Below are the code and all the weights of a small trained network. Each question names an input and a class and asks about switching units off, where a switched-off unit gives its printed mean instead of its output.

import numpy as np


def w(rows, s, z=0):
    codes = np.array(rows[::2]) - 128.0
    scale = np.full(codes.shape[1], s)
    scale[-1] = z or s
    return codes * scale


def f(y):
    return np.maximum(y, 0)


def log_softmax(a):
    a = a - a.max(-1, keepdims=True)
    return a - np.log(np.exp(a).sum(-1, keepdims=True))


def net(x, mask):
    res = np.array(x, float).reshape(1, 4) / 4 @ E
    y = f(res @ A[0][:, :-1].T + A[0][:, -1])
    res = res + np.where(mask, y, B[0][:, -1]) @ B[0][:, :-1]
    return log_softmax(res[-1] @ U[:, :-1].T + U[:, -1])


A, B = {}, {}
E = w([
[203,56,203,2],'x0',
[12,171,115,66],'x1',
[67,4,215,82],'x2',
[90,176,229,179],'x3',
],0.0075)
A[0] = w([
[214,88,138,72,191],'n0',
[115,115,104,131,137],'n1',
[150,142,54,160,200],'n2',
[121,148,118,110,78],'n3',
[116,104,158,139,111],'n4',
[97,167,206,155,202],'n5',
[52,105,163,107,248],'n6',
[97,133,166,144,211],'n7',
[150,153,65,155,231],'n8',
[172,162,166,150,180],'n9',
[163,97,147,125,148],'n10',
[2,86,156,105,190],'n11',
[103,97,123,109,250],'n12',
[108,96,170,101,62],'n13',
],0.017,0.0026)
B[0] = w([
[251,74,113,157,247],'n0',
[138,144,127,133,147],'n1',
[129,193,62,113,222],'n2',
[126,122,105,121,140],'n3',
[112,140,145,115,161],'n4',
[74,102,135,39,197],'n5',
[92,102,171,173,213],'n6',
[102,130,149,102,172],'n7',
[132,201,63,129,221],'n8',
[137,121,113,60,178],'n9',
[178,106,107,126,182],'n10',
[73,116,196,227,241],'n11',
[146,148,144,156,177],'n12',
[115,146,126,131,186],'n13',
],0.027,0.013)
U = w([
[24,126,168,226,254],'0',
[65,43,173,12,64],'1',
[238,30,115,126,135],'2',
[79,255,30,188,80],'3',
],0.0086,0.0009)

Each question gives the input, the list of numbers given to net, and the class t.
The units are the neurons (one row each of A and B). Each row of codes is followed by its name. A weight is (code - 128) times the scale printed after its matrix; where a second scale follows, it is the last column's (A, B and U).
mask holds one flag per neuron, in row order. A switched-off neuron (its flag False) gives its mean, the last column of its row in B, instead of its output. The means were averaged over made-up inputs and are rounded, as every weight is.
A unit's drop is (log p(t) with every unit on - log p(t) with that unit switched off) / (log p(t) with every unit on - log p(t) with every unit switched off).
The circuit of an input: a set's keep is (log p(t) with only the set's units on - log p(t) with every unit switched off) / (log p(t) with every unit on - log p(t) with every unit switched off). Starting from the 12 units with the biggest drops (on a tie, the unit counted first), units are removed one at a time, each time the one whose removal leaves the highest keep (on an exact tie, the one counted first), for as long as the keep stays at least 0.8.
units of the circuit, in order: the units of the circuit, biggest drop first
k most important neurons: the k neurons with the biggest drops, biggest first
drop when u is switched off: that unit's drop, to one decimal
input [-8,-7,7,7], class 1: units of the circuit, in order : [n5]
input [8,7,-3,1], class 2: 2 most important neurons : [n0 n8]
input [-5,-3,3,3], class 1: 2 most important neurons : [n5 n11]
input [-4,-8,-1,6], class 1: units of the circuit, in order : [n5 n9]
input [1,-4,-3,4], class 1: 2 most important neurons : [n0 n9]
input [6,4,7,-4], class 0: 2 most important neurons : [n11 n6]
input [-2,-2,-5,8], class 1: 2 most important neurons : [n5 n9]
input [6,5,3,-2], class 0: 2 most important neurons : [n11 n6]
input [3,4,-5,4], class 1: drop when n0 is switched off : 0.1
input [5,6,4,-7], class 0: drop when n6 is switched off : 0.3
input [8,8,-5,4], class 1: drop when n6 is switched off : -0.1
